The symbols move the units like this.
χ: Zib->Roz, Fab->Fiv, Nul->Ges, Mis->Voz, Liv->Zib, Koz->Rar, Ges->Dil, Kap->Vuv, Sol->Gud, Dek->Bif, Mef->Das, Tas->Vuk, Das->Ber, Daz->Vob, Sop->Gul, Bev->Zos, Zap->Mis, Fil->Kap, Gol->Bev, Vur->Bil, Med->Lif, Mib->Fam, Rar->Vur, Ket->Biv, Mek->Ket, Bos->Fab, Pag->Bav, Dif->Gik, Gud->Mef, Vem->Med, Gul->Git, Mev->Tev, Rom->Dif, Vuv->Sar, Rel->Zit, Gik->Mub, Gem->Mev, Bod->Fil, Lek->Lof, Lig->Mib, Sig->Zap, Fiv->Tul, Fub->Bod, Kes->Liv, Fam->Nur, Tef->Pag, Zed->Vug, Gon->San, Tif->Pip, Biv->Mak, Tul->Sol, Los->Toz, Toz->Kes, Nur->Vem, Vev->Nul, Zos->Lek, Bil->Tas, Ber->Taz, Dil->Bos, Taz->Gem, Roz->Fub, Sar->Dev, Voz->Mek, Lif->Rom, Bav->Dek, Pip->Sop, Tev->Tef, Kem->Daz, Mub->Guz, Guz->Vev, Git->Gol, Vug->Los, Lof->Sig, Zit->Kem, Mak->Rel, Dev->Nup, Nup->Koz, Bif->Tif, Vuk->Lig, San->Zed, Vob->Gon
δ: Zib->Lek, Fab->Koz, Nul->Vuv, Mis->Das, Liv->Zos, Koz->Rel, Ges->Sar, Kap->Voz, Sol->Bil, Dek->Gik, Mef->Vuk, Tas->Vob, Das->Lig, Daz->Dek, Sop->Nul, Bev->Fab, Zap->Mef, Fil->Mis, Gol->Bos, Vur->Kem, Med->Kes, Mib->Zed, Rar->Zit, Ket->Gem, Mek->Taz, Bos->Nup, Pag->Rom, Dif->Roz, Gud->Tas, Vem->Toz, Gul->Ges, Mev->Vem, Rom->Zib, Vuv->Mek, Rel->Tef, Gik->Fub, Gem->Nur, Bod->Zap, Lek->Tul, Lig->San, Sig->Gud, Fiv->Rar, Fub->Sig, Kes->Bev, Fam->Vug, Tef->Lif, Zed->Sop, Gon->Tif, Tif->Guz, Biv->Mev, Tul->Vur, Los->Git, Toz->Gol, Nur->Los, Vev->Kap, Zos->Fiv, Bil->Daz, Ber->Mib, Dil->Dev, Taz->Fam, Roz->Lof, Sar->Ket, Voz->Ber, Lif->Liv, Bav->Dif, Pip->Vev, Tev->Med, Kem->Bav, Mub->Bod, Guz->Fil, Git->Dil, Vug->Gul, Lof->Sol, Zit->Pag, Mak->Tev, Dev->Biv, Nup->Mak, Bif->Mub, Vuk->Gon, San->Pip, Vob->Bif
κ: Zib->Vur, Fab->Tef, Nul->Taz, Mis->San, Liv->Rar, Koz->Lif, Ges->Gem, Kap->Mib, Sol->Dek, Dek->Sig, Mef->Tif, Tas->Mub, Das->Pip, Daz->Fub, Sop->Mek, Bev->Rel, Zap->Gon, Fil->Lig, Gol->Mak, Vur->Dif, Med->Fab, Mib->Nul, Rar->Rom, Ket->Los, Mek->Vug, Bos->Tev, Pag->Lek, Dif->Sol, Gud->Bif, Vem->Bos, Gul->Ket, Mev->Gol, Rom->Tul, Vuv->Fam, Rel->Liv, Gik->Gud, Gem->Git, Bod->Vuk, Lek->Kem, Lig->Vev, Sig->Vob, Fiv->Pag, Fub->Tas, Kes->Koz, Fam->Ges, Tef->Zos, Zed->Vuv, Gon->Fil, Tif->Mis, Biv->Toz, Tul->Bav, Los->Dev, Toz->Nup, Nur->Dil, Vev->Ber, Zos->Zit, Bil->Gik, Ber->Sop, Dil->Mev, Taz->Gul, Roz->Bil, Sar->Nur, Voz->Zed, Lif->Fiv, Bav->Lof, Pip->Voz, Tev->Bev, Kem->Roz, Mub->Mef, Guz->Das, Git->Biv, Vug->Sar, Lof->Daz, Zit->Zib, Mak->Kes, Dev->Vem, Nup->Med, Bif->Zap, Vuk->Guz, San->Kap, Vob->Bod
γ: Zib->Rom, Fab->Bev, Nul->Sop, Mis->Fil, Liv->Lif, Koz->Fab, Ges->Gul, Kap->Vev, Sol->Lof, Dek->Daz, Mef->Zap, Tas->Gud, Das->Mis, Daz->Bil, Sop->Zed, Bev->Kes, Zap->Bod, Fil->Guz, Gol->Toz, Vur->Tul, Med->Tev, Mib->Ber, Rar->Fiv, Ket->Sar, Mek->Vuv, Bos->Gol, Pag->Zit, Dif->Bav, Gud->Sig, Vem->Mev, Gul->Vug, Mev->Biv, Rom->Pag, Vuv->Nul, Rel->Koz, Gik->Dek, Gem->Ket, Bod->Mub, Lek->Zib, Lig->Das, Sig->Fub, Fiv->Zos, Fub->Gik, Kes->Med, Fam->Taz, Tef->Rel, Zed->Mib, Gon->Vuk, Tif->Gon, Biv->Dev, Tul->Lek, Los->Nur, Toz->Vem, Nur->Gem, Vev->Pip, Zos->Liv, Bil->Sol, Ber->Voz, Dil->Git, Taz->Mek, Roz->Dif, Sar->Ges, Voz->Kap, Lif->Tef, Bav->Kem, Pip->San, Tev->Mak, Kem->Vur, Mub->Bif, Guz->Tif, Git->Los, Vug->Fam, Lof->Roz, Zit->Rar, Mak->Nup, Dev->Dil, Nup->Bos, Bif->Vob, Vuk->Mef, San->Lig, Vob->Tas
η: Zib->Zit, Fab->Med, Nul->Mib, Mis->Tif, Liv->Rel, Koz->Kes, Ges->Fam, Kap->San, Sol->Dif, Dek->Sol, Mef->Mub, Tas->Fub, Das->Guz, Daz->Lof, Sop->Ber, Bev->Tev, Zap->Bif, Fil->Gon, Gol->Mev, Vur->Zib, Med->Nup, Mib->Kap, Rar->Liv, Ket->Gul, Mek->Sop, Bos->Vem, Pag->Fiv, Dif->Vur, Gud->Gik, Vem->Dev, Gul->Taz, Mev->Dil, Rom->Rar, Vuv->Zed, Rel->Bev, Gik->Bil, Gem->Ges, Bod->Vob, Lek->Pag, Lig->Fil, Sig->Dek, Fiv->Lif, Fub->Daz, Kes->Mak, Fam->Vuv, Tef->Fab, Zed->Voz, Gon->Zap, Tif->Mef, Biv->Git, Tul->Rom, Los->Ket, Toz->Biv, Nur->Sar, Vev->Lig, Zos->Tef, Bil->Roz, Ber->Vev, Dil->Nur, Taz->Nul, Roz->Kem, Sar->Vug, Voz->Pip, Lif->Koz, Bav->Tul, Pip->Das, Tev->Bos, Kem->Lek, Mub->Tas, Guz->Vuk, Git->Gem, Vug->Mek, Lof->Bav, Zit->Zos, Mak->Gol, Dev->Los, Nup->Toz, Bif->Gud, Vuk->Bod, San->Mis, Vob->Sig

The rows follow the links: the fewer symbols apart two units are, the more alike their rows tend to be.

Each row is also shifted at random along 3 hidden directions that mean nothing.

Known rows, each with its unit:
[-156 -104  -35  -12  155 -126 -214  -30  164  345   57 -395   40   29  165 -110 -311 -254  431 -110 -148  202 -330 -178   86  -61  -76 -388 -155   -3  171] | Zib
[ 587  574    3 -377 -207 -356  296  441  242  401  -43 -496 -336  613  257  459  147  209 -283  191  -67 -308 -146  -90 -111  170 -548   85  116  220  637] | Nul
[  69 -360   64    7  184  -43 -285 -243   63  300  168   46  119 -181  140 -384 -306 -205  377 -304  -26  401 -495   13  -65  -12   36 -630 -405  -94   24] | Rar
[-373 -236 -161  399   41  415 -284 -435   42  -15  150  160  193 -481   -2  -40 -195 -106  -75  218 -157  -33  -29 -230  227  -38  356 -124 -174   52 -555] | Fub
[ 604 -215  -49  102  139  116 -274 -153  216  249   88 -358  122 -231   90  -63 -358 -290  324   48 -128   67 -190 -268  182  -57  142 -292  -68   66 -289] | Bav
[ 504   94  -49 -235 -133   67  298   75  -32  -17   93   59  -86 -104  119   23 -162  112 -446  -59   78 -385  -36   71  -87   93   83   62  114  -16  345] | Mek
[ 369  268 -123 -155 -108  -14  297  -51 -153  -67  -27   15 -137   98    8  221  -17  174 -533 -161 -161 -184   -1   10  -15  -42  -15   97  153 -122  423] | Mib
[ 570 -261 -104  280  138  323 -218 -292   63 -120   48 -142  218 -447 -107  -42 -268 -278  128  106 -123  -28  149 -276  266 -123  387   44  152   13 -606] | Bil
[-363  106 -150  119   34  -57 -235   65  389  438   35 -639  -41  163  168  259 -142 -174  312  377 -236  -63 -173 -400  213    7 -192 -129  -43  271  -93] | Sol
[  45  -72  284 -133   76 -297  -46  323    2    9 -138   -7  -18  342  -53 -173  263  -47  499 -103  242  320   23  222 -227   19 -291  -14  -81  -12   19] | Kes
[ -77  581 -154  -93 -137 -212  223   77  -47   96 -139 -204 -269  500   41  457  273  292 -402    3 -322  -21  -67 -111   11  -15 -402  123   89  -17  545] | Vev
[ 502 -171  -48   74  155   68 -220 -121  172  208   81 -383  131 -167   87  -51 -357 -323  368   -6 -144   81 -165 -237  179 -101  120 -241  -21   39 -218] | Kem
[-817 -252  110   -1  117   29  189  153 -461 -732 -222  368  176 -198 -406 -405   61 -110  296 -398  318  212  551  368  -74 -182  339  415  346 -347   33] | Tev
[  79  -19  104 -279 -149  -51  203  380  155   80  114   -6  -69   12  167  -43  -63   45 -153  189  354 -433   42  194 -187  254  -35  177   97  190  203] | Gem
[ 293 -308   79   -3  148  -32 -346 -196  232  496  217 -167   91 -137  255 -265 -351 -235  393 -114  -74  277 -603  -99   13   28  -50 -704 -476   32   -3] | Rom
[-168  190 -158  198  -70  126    4 -434 -235 -141   -8  404  -58  -28  -65  148  189  274 -552 -129 -295  128  -52  -37   44  -59   37  -49 -144 -173  -13] | Mis
[-351   -2  241 -255 -195 -235   17  494  338  371  134    0 -114  286  294  -56  176  120  100  365  398 -269 -188  192 -305  398 -370  -46 -232  361  128] | Dev
[ 512 -135  253 -148  136 -285 -179  140   90  180  -27  -85  -18  252   29 -212   88 -113  544 -194  114  434 -250  118 -160   32 -283 -330 -245  -43   23] | Tef
[-315 -149 -184  194  149  194 -160 -168   50    6   23 -312  168 -295  -63   -5 -375 -321  261   16 -195  -20   32 -246  263 -164  301  -35  119   -8 -160] | Roz
[1378  393   18  -79  -72 -122  108  -95  -41   57 -100  -28 -196  345   13  379  318  259 -405   -6 -183   22  -25  -95  -42  -21 -300   69   -4  -11   33] | Pip
[-1003  -243   161   -72   -57     0   103   196  -133  -260    11   393    96  -156   -81  -372    46    13    98   -52   419   -25   193   364  -192   111   164   197    27   -33    51] | Toz
[ 169   55 -139  -99 -121  185  283 -173 -248 -202   87  323  -32 -285   15  -32 -233  147 -635 -270  -50 -252   19  102    5  -23  276   37  113 -182  352] | Sop
[-610  267 -195  226  -68   99   28 -364 -238 -152  -47  293  -74   54  -81  209  232  279 -465  -63 -328  116    1  -65   85 -101  -33   22 -119 -133   49] | Fil
[-795  311 -101 -313 -207 -136  337  406   90  153   51 -199 -208  187  198  147 -117  128 -324  105   78 -461    8   66  -74  160 -143  223  210  154  712] | Vug
[ 448   64 -149  393  111  354   66 -294 -369 -756 -304  135  151 -257 -524  219  230  -44 -158   27 -176   43  727 -148  319 -341  415  649  505 -232 -691] | Mub
[-144 -228  -19  -10  244  -57  -20  -66 -245 -224 -132  -54  149 -131 -167 -281 -230 -270  431 -455  -42  385   74   65   82 -260  232  -85  141 -313  143] | Fiv
[ 505   63  -23  312  -42  159 -298 -302  172  147   31   12   26   48   21  249  269   89  -96  378 -184   36  -47 -258  120   41  -96 -100 -239  177 -662] | Bif
[ 273  201  -60 -234 -152  -20  244   94   51  143  134   37 -131   31  203  111 -137  185 -470  -27  -10 -345 -136   52  -89  124  -52  -13   45   42  468] | Vuv
[-1016  -247   157  -138  -137   -31    83   263    54   -29   128   328    45  -111    69  -261     6    67    -6    97   405  -200    12   298  -237   222    24    66   -93    99   119] | Biv
[ 366  221   31 -332 -104  -69  471  575  -59 -334 -189 -235  -90   96 -154  169    7  -32 -107   58  259 -477  556  140  -29   10   69  710  659   30  307] | Sar

In each set, the symbols that take the first to the second take the third to the fourth, perhaps in another order. Give the fourth.
Answers are names.
A [ 276 -116  -89  406  -24  328 -241 -580  -57 -130   88  398  120 -285  -56   38  147  131 -295  151 -188   92  -19 -165  117  -32  189  -85 -282    4 -716]
B [-818 -128 -203  381   27  322 -248 -389   37  -10   98   71  133 -324  -22   22 -104  -37  -88  224 -221  -51  -13 -244  226  -56  268  -34 -104   55 -444]
C [-688 -190 -221  307   91  354 -170 -312    1  -98   39  -88  189 -401  -67  -24 -290 -210   58  120 -200  -82   89 -248  288 -125  396   24   61    0 -333]
D Bav

A [ 312   -5  266 -182   92 -444 -243  249  279  520    0 -261 -113  503  218 -103  180  -64  612  -34   69  409 -481   58 -216  122 -551 -463 -411  124  141]
B [-538 -202 -185   93  223  135  -74 -143 -104 -139  -49 -277  168 -317 -122 -177 -449 -321  318 -271 -168  146   87 -147  242 -239  378  -40  214 -189  125]
C [ 386 -276  238  -70  148 -163 -136   42  -92  -27  -34  183   76   48  -69 -364   89 -108  454 -267  205  424 -100  226 -155   -6  -60 -251 -217 -127  -95]
D Zib

A [-655  -65   73 -236 -209   18  175  299  154  174  210  121  -44  -66  209 -107 -132   73 -216  181  311 -459  -93  210 -187  268   -2   29  -22  205  319]
B [ 993 -104  224 -269 -120   -4  172  363  139  -26   91   80   20  -60   83  -76   12   17  -68  196  475 -413  181  211 -212  228   27  249  138  166 -118]
C [ 404  228 -116  -60  -86   54  205 -189 -198 -100    4  197 -101  -12  -23  149    1  231 -563 -205 -175  -81  -33    3    2  -49   38    1   39 -172  302]
D Ber

A [-846  267 -220  322   -3  140  -25  -87  -80 -236 -200 -197   -7   79 -220  321  195   14  -35  233 -271  -12  351 -268  246 -179   19  397  290   42 -250]
B [ 794   68  -49    7 -103   98  -16 -397  -64  153  155  388  -97  -42  138   76   63  287 -594 -132 -176   32 -398    0  -86   69  -64 -359 -358  -47   23]
C [ 133  -30  -11 -231 -139  108  280  159  -29  -90  122  156   11 -238  100  -88 -238   41 -384  -34  245 -471   86  174  -79  107  225  185  196   18  291]
D Nup

A [ 734  273  -59   90  -79    6   19 -281 -119   17  -34  193 -121  207   -9  289  303  277 -425  -14 -241  113  -98  -70    4  -28 -188  -44 -156  -65  -88]
B [1015  458  -61    0  -50 -119  137  -64 -126  -66 -177  -70 -214  409  -98  442  388  247 -332  -31 -277   97  133 -122   45 -116 -284  212  141  -77    2]
C [1046  531   10   94  -23 -207   21   71   35  -80 -305 -334 -173  584 -176  619  620  200  -76  270 -260  111  314 -245   83 -102 -446  384  211  114 -329]
D Tif

A [-201 -110  -49  -26  219 -113  -64    3  -53    1 -118 -351   77  -31  -77 -143 -277 -302  452 -296 -122  285   -9  -87  119 -213   92 -117  142 -164  225]
B [-660 -211  -52   24  226  -24  -57 -115 -193 -136 -110 -102  128 -177 -114 -282 -320 -250  423 -451 -102  357  -48   49  113 -234  233 -196   71 -295  285]
C [  19   78  170 -267 -100 -146  270  596   33 -215 -116 -110  -70  181  -82   23  149    5  119  168  424 -344  426  232 -149  131  -82  544  392  154  111]
D Los

A [-395  -31  143 -260 -200  -82  145  417  205  165  146   32  -63   82  207  -44    1   96  -62  256  378 -392  -36  170 -224  306 -128  101   -3  257  205]
B [-197 -326  161 -140 -129  133  109  160  -28 -163  152  437  129 -324   28 -334  -86    4 -102   79  474 -289  129  333 -186  185  276   96   -9   51 -117]
C [ 620  389  -86 -234 -105 -113  329  133  -65  -20  -83 -149 -203  239   18  303   48  177 -426  -84  -97 -219   84  -26  -21  -17 -140  202  248  -33  459]
D Nul

A [ 545 -419  349  -78   70  -77 -172   12  -27    5   72  446  106  -70    4 -446  123  -34  356 -152  387  312 -147  310 -267  130  -31 -296 -354  -42 -281]
B [-391  -52  190 -133   91 -367 -147  191  102  272  -38 -134  -66  372  104 -152  122  -62  522 -133   56  398 -304  164 -173   42 -379 -335 -289  -16  258]
C [-114  359  -94 -163 -178 -165  101  -56  123  418  155    7 -245  279  297  278   38  323 -528   15 -235 -132 -450  -42 -121  159 -344 -297 -283   75  554]
D Vuv

A [1065 -159   97  -50  295 -118   -6   45 -206 -282 -218 -250  141  -16 -268 -178 -111 -316  546 -417   50  371  274   30   72 -311  151   80  310 -271  -87]
B [  74  103  -23  -95  215 -264  -54  209  109  183 -164 -673  -41  258   -6   87 -162 -300  582 -131 -166  245  -35 -175  126 -157 -172  -68  141  -31  284]
C [ 595   59  298 -202   78 -329  158  549  -72 -342 -348 -155  -54  434 -276  -29  429  -82  549  -43  362  144  536  235 -163  -71 -240  505  386  -33  -78]
D Bev

A [ -44  319 -165  192  -56   35   94 -240 -246 -250 -149  157  -71  164 -202  327  325  228 -407  -55 -293  112  181  -85  125 -155  -57  209  113 -153  -34]
B [ -12  -91  -65  372  -57  288 -316 -460  100  127  138  253   94 -197   60   84  138  100 -222  278 -201   55 -176 -200   89   53   76 -223 -364  124 -628]
C [-713  -88 -165 -148  -90  262  494  151 -394 -641  -28  283  115 -506 -203 -175 -360  -53 -428 -240  224 -478  535  238   44  -98  586  567  591 -233  394]
D Zed

A [-569  263 -159  -91  237 -258  160  372 -117 -191 -378 -795  -19  288 -233  152 -167 -356  607 -267 -239  216  370 -161  234 -353  -65  323  602 -174  501]
B [-214 -402 -102  194  130  240 -379 -394  180  347  287  -67  189 -487  188 -252 -522 -238  160    0 -135   60 -462 -213  137   20  301 -581 -378   45 -222]
C [ 649 -378  325  -74   55   45   32  124 -166 -368  -17  452  147 -186 -183 -405  155  -66  245 -101  495   90  272  367 -217   56  214  162   24  -90 -392]
D Bev

A [-242  -54 -210  167  165  165  -78  -76    5 -140  -84 -388  142 -228 -156   23 -355 -329  279    6 -202  -29  222 -283  304 -214  291  147  319  -67 -130]
B [-621 -181 -187  363   26  338 -257 -356   98   36  136   28  149 -363   13   31 -198 -103   -5  227 -202  -63  -41 -269  252  -26  287 -118 -114   77 -452]
C [ 345   77 -132  331   26  300   -4 -434 -326 -507 -155  356   58 -182 -317  151  262  126 -346  -31 -195  116  395  -93  196 -218  281  313  164 -201 -505]
D Das

A [-551   33 -149  292   -6  124 -252 -169  246  224   59 -249   38  -32   93  225  -19  -50   56  387 -240  -51 -100 -334  183   43  -42  -81 -127  222 -342]
B [ 225 -234 -154  296  148  349 -140 -245  -47 -255   -6 -135  207 -466 -205  -17 -293 -303  129   45 -141  -50  286 -249  340 -227  475  170  265  -64 -512]
C [-429   77 -163  326  -58  204  -78 -523 -211 -137   38  456    1 -121  -77  109  212  245 -491  -29 -298  141  -41  -76   91  -58   91  -86 -206 -124 -197]
D Zap

A [-676   -1   63 -114  182 -309    8  191  -81   -4 -198 -258  -23  259  -72 -146   17 -160  544 -318  -14  407   17   94  -23 -127 -174  -70   51 -169  379]
B [ 331 -189  247  -84  157 -219  -89  151  -58  -11  -85   55    2  174  -72 -259  133  -89  513 -252  180  397  -69  209 -154  -40 -146 -149 -130 -105  -31]
C [ 727  -70  -41  125  110  100 -224  -53  239  183   20 -481   86  -95   30  118 -217 -246  316  211 -109  -25   -8 -344  221  -69   49  -76   66  139 -388]
D Bav

A [ 462 -321  204 -152 -137  149  113  181    6 -155  160  385  100 -292   22 -287  -62   28 -111   76  514 -335  130  308 -178  194  244  122   31   89 -205]
B [ 389  -30  261 -282 -144 -151  121  493  239  121   46  -51  -67  194  109  -20  165   47   98  298  448 -302  125  197 -243  273 -224  202   72  267  -15]
C [-272  378  -81  232 -105 -104 -170  -84  217  267  -78 -205 -186  451   66  470  448  236 -125  412 -316   72  -57 -268   65   47 -452    6 -184  214 -218]
D Mef

A [  90  157  -46 -261 -214  -50  164   53  126  311  235   37 -187   63  309   97 -160  193 -503   33  -14 -322 -355   35 -129  214 -149 -186 -169   97  494]
B [ 424   82    9 -282  -86   39  427  386 -143 -372  -88  -22    0 -118 -141   56 -127  -24 -250  -44  270 -483  489  169  -25    1  218  570  563  -20  229]
C [ 525 -242  358 -125    9 -151  -61  245   48    8   -3  235   42  122   14 -280  255    3  361   27  447  145   23  304 -275  150 -158  -32 -176   84 -249]
D Fab

A [-168  326 -134  219   29  -18  -47  116  129  -59 -222 -574  -33  264 -161  460  191 -103  193  392 -246  -57  377 -362  273 -123 -147  409  352  164 -309]
B [  20  221  -68   82   21 -153 -268  200  514  569  -19 -788  -90  344  221  392   28 -121  374  504 -229  -65 -160 -435  149   70 -386 -102  -46  390 -142]
C [-639   -4 -144  352  -48  195 -273 -302  204  188   76  -54   57  -98   79  164   28   29  -64  345 -227  -29 -138 -273  167   45   -3 -126 -225  181 -391]
D Daz

A [-512   75 -115  -34  189 -171  -46  144   63  152 -128 -614   -6  148  -12   31 -245 -305  509 -149 -228  196  -37 -189  174 -173  -87  -79  173  -46  339]
B [-512 -111 -121  129   88   52 -282 -116  287  404  130 -420   47 -129  205    3 -362 -223  262  157 -214   24 -335 -317  173    0   31 -371 -169  148  -18]
C [ 333  287  -52  258  -76   49 -104 -211   24  -23 -110    3  -74  243  -75  371  412  193 -191  241 -247   75   86 -207  110  -26 -212  121  -28   92 -415]
D Mis

